Below is a small trained network, with its code and all its weights. Each question gives an input and a target symbol and asks what happens when units are switched off, that is, made to give their printed mean instead of their output.

import numpy as np


def w(rows, s, z=0):
    codes = np.array(rows[::2]) - 128.0
    scale = np.full(codes.shape[1], s)
    scale[-1] = z or s
    return codes * scale


def f(y):
    return y / 2 * (1 + np.tanh(0.7978845608 * (y + 0.044715 * y**3)))


def softmax(a):
    e = np.exp(a - a.max(-1, keepdims=True))
    return e / e.sum(-1, keepdims=True)


def log_softmax(a):
    a = a - a.max(-1, keepdims=True)
    return a - np.log(np.exp(a).sum(-1, keepdims=True))


def net(x, mask):
    ids = ['ΛΞΩβεησ'.index(c) for c in x.split()]
    T = len(ids)
    res = E[ids] + P[:T]
    u = 0
    for l in range(2):
        r = res
        for j in range(2):
            rows = slice(2 * j, 2 * j + 2)
            q, k, v = (r @ M[l][rows].T for M in (Q, K, V))
            z = softmax(np.where(np.tri(T) > 0, q @ k.T / 2**0.5, -1e9)) @ v
            o = O[l][rows]
            res = res + np.where(mask[u + j], z, o[:, -1]) @ o[:, :-1]
        u += 2
        y = f(res @ A[l][:, :-1].T + A[l][:, -1])
        res = res + np.where(mask[u : u + 8], y, B[l][:, -1]) @ B[l][:, :-1]
        u += 8
    return log_softmax(res[-1] @ U[:, :-1].T + U[:, -1])


Q, K, V, O, A, B = {}, {}, {}, {}, {}, {}
E = w([
[65,200,184,164],'Λ',
[177,147,155,130],'Ξ',
[64,203,188,167],'Ω',
[161,117,134,101],'β',
[89,87,29,28],'ε',
[2,121,50,39],'η',
[90,96,246,52],'σ',
],0.0098)
P = w([
[128,133,122,254],'0',
[134,130,108,230],'1',
[137,123,106,212],'2',
[142,126,106,191],'3',
[145,125,106,169],'4',
[149,127,108,150],'5',
[152,126,108,131],'6',
[153,125,109,112],'7',
[156,130,106,93],'8',
[158,128,106,74],'9',
[158,127,109,56],'10',
[159,127,111,36],'11',
[161,126,114,20],'12',
[161,126,114,2],'13',
],0.0085)
Q[0] = w([
[33,87,167,216],'0.h1',
[255,231,65,121],'0.h1',
[175,104,84,164],'0.h2',
[183,81,94,162],'0.h2',
],0.011)
K[0] = w([
[103,112,151,190],'0.h1',
[158,254,101,67],'0.h1',
[155,215,109,87],'0.h2',
[154,211,111,74],'0.h2',
],0.015)
V[0] = w([
[100,1,187,47],'0.h1',
[153,150,98,158],'0.h1',
[141,162,118,132],'0.h2',
[136,77,204,96],'0.h2',
],0.0057)
O[0] = w([
[110,3,137,181,84],'0.h1',
[136,153,129,131,137],'0.h1',
[118,139,129,117,130],'0.h2',
[131,35,135,138,2],'0.h2',
],0.0052,0.00069)
A[0] = w([
[120,62,107,165,208],'0.n1',
[254,73,131,149,105],'0.n2',
[140,184,146,72,45],'0.n3',
[154,93,107,146,28],'0.n4',
[242,159,147,111,2],'0.n5',
[178,165,109,134,181],'0.n6',
[137,124,168,191,45],'0.n7',
[113,111,79,185,97],'0.n8',
],0.014,0.0038)
B[0] = w([
[132,179,104,112,182],'0.n1',
[166,154,67,60,246],'0.n2',
[131,58,118,171,181],'0.n3',
[99,102,98,207,44],'0.n4',
[2,125,176,123,170],'0.n5',
[141,174,129,71,247],'0.n6',
[61,145,114,125,105],'0.n7',
[150,165,135,112,111],'0.n8',
],0.02,0.0015)
Q[1] = w([
[150,100,134,186],'1.h1',
[125,126,156,186],'1.h1',
[152,128,253,151],'1.h2',
[148,135,140,211],'1.h2',
],0.037)
K[1] = w([
[132,184,99,216],'1.h1',
[132,215,135,179],'1.h1',
[252,151,236,213],'1.h2',
[98,218,121,173],'1.h2',
],0.027)
V[1] = w([
[127,181,78,161],'1.h1',
[144,83,219,157],'1.h1',
[169,73,46,191],'1.h2',
[250,193,146,104],'1.h2',
],0.015)
O[1] = w([
[86,123,153,52,142],'1.h1',
[141,78,54,159,1],'1.h1',
[25,60,141,71,34],'1.h2',
[130,1,83,147,162],'1.h2',
],0.011,0.0084)
A[1] = w([
[201,99,86,177,55],'1.n1',
[86,73,151,53,117],'1.n2',
[145,160,2,135,123],'1.n3',
[125,70,205,141,1],'1.n4',
[229,111,111,154,152],'1.n5',
[148,171,192,163,108],'1.n6',
[88,139,34,174,40],'1.n7',
[98,177,139,95,66],'1.n8',
],0.015,0.0077)
B[1] = w([
[80,235,156,103,189],'1.n1',
[122,188,129,187,170],'1.n2',
[6,104,116,164,203],'1.n3',
[54,47,118,106,128],'1.n4',
[189,73,109,137,251],'1.n5',
[83,95,183,127,254],'1.n6',
[239,99,141,108,157],'1.n7',
[128,78,105,72,237],'1.n8',
],0.022,0.0092)
U = w([
[137,132,113,164,29],'Λ',
[165,44,158,216,111],'Ξ',
[98,137,251,232,64],'Ω',
[226,104,38,158,254],'β',
[159,254,127,176,205],'ε',
[129,146,75,63,105],'η',
[82,96,66,189,119],'σ',
],0.005,0.0055)

Each question gives the input, a string of symbols that net reads in full, and the target symbol t.
The units are the heads (2 rows each of Q, K, V and O) and the neurons (one row each of A and B). Each row of codes is followed by its name. A weight is (code - 128) times the scale printed after its matrix; where a second scale follows, it is the last column's (O, A, B and U).
mask holds one flag per unit, layer by layer, with each layer's heads first. A switched-off unit (its flag False) gives its mean, the last column of its rows in O or B, instead of its output. The means were averaged over made-up inputs and are rounded, as every weight is.
A unit's drop is (log p(t) with every unit on - log p(t) with that unit switched off) / (log p(t) with every unit on - log p(t) with every unit switched off).
The circuit of an input: a set's keep is (log p(t) with only the set's units on - log p(t) with every unit switched off) / (log p(t) with every unit on - log p(t) with every unit switched off). Starting from the 12 units with the biggest drops (on a tie, the unit counted first), units are removed one at a time, each time the one whose removal leaves the highest keep (on an exact tie, the one counted first), for as long as the keep stays at least 0.8.
units of the circuit, in order: the units of the circuit, biggest drop first
top k neurons: the k neurons with the biggest drops, biggest first
k most important neurons of layer l: the k neurons of layer l with the biggest drops, biggest first
input η β Ξ ε, target ε: top 2 neurons : (0.n8 1.n2)
input η σ ε β Ω Λ β β β β σ Λ, target Ξ: units of the circuit, in order : (1.n1 0.n3)
input Ω Ξ η β, target η: units of the circuit, in order : (1.n8 0.n6 1.h2)
input η β σ β Λ β σ, target β: 2 most important neurons of layer 1 : (1.n3 1.n5)
input η β η ε, target η: units of the circuit, in order : (1.n8 1.h2)
input σ Λ Ξ Ξ Ξ Ω σ Λ β, target σ: units of the circuit, in order : (1.n3 1.h1)
input η ε η β ε β σ ε η Ξ, target η: top 4 neurons : (0.n5 0.n6 0.n2 1.n8)
input β Ξ σ β η Λ β, target η: top 4 neurons : (0.n2 0.n6 1.n8 1.n5)
input σ σ η, target σ: units of the circuit, in order : (1.n3 1.h1)
input β β Λ η σ ε, target σ: units of the circuit, in order : (1.n3 1.h1 0.n1)
input β η η β Ξ Ω β β Ξ Ξ Ξ Ω Ξ, target Ω: top 3 neurons : (0.n5 0.n2 1.n6)
input β σ β σ β Ξ Ξ, target β: units of the circuit, in order : (1.n5 1.h1)
input η Λ ε β β β Ω β σ σ ε η σ, target β: units of the circuit, in order : (1.h1 1.n5)
input Λ ε β Λ Ω Ω Λ η Ξ, target η: units of the circuit, in order : (1.n8 1.h2 0.n6)
input β ε η η β Ω β ε β σ σ Ξ, target σ: units of the circuit, in order : (1.n3 1.h1)
input σ σ Ξ ε β σ ε ε β, target ε: top neuron : (0.n5)
input β β η ε ε ε ε η ε Ξ Ω, target Ω: units of the circuit, in order : (1.h1 1.n6)
input σ β β, target σ: units of the circuit, in order : (1.n3 0.n2 1.h1)
input η σ β σ Ξ, target σ: top 2 neurons : (1.n3 1.n1)
input ε β Λ Λ η ε Λ Ξ Ω σ σ, target Ξ: 2 most important neurons of layer 1 : (1.n1 1.n4)
input σ ε η σ β η β β Ξ Ξ, target β: top 2 neurons : (0.n5 1.n5)
input σ η β Ω Ξ σ σ β Ξ σ, target ε: 2 most important neurons of layer 0 : (0.n4 0.n5)
input β Λ Ξ σ σ η Λ, target Ξ: top 3 neurons : (0.n2 0.n7 0.n5)
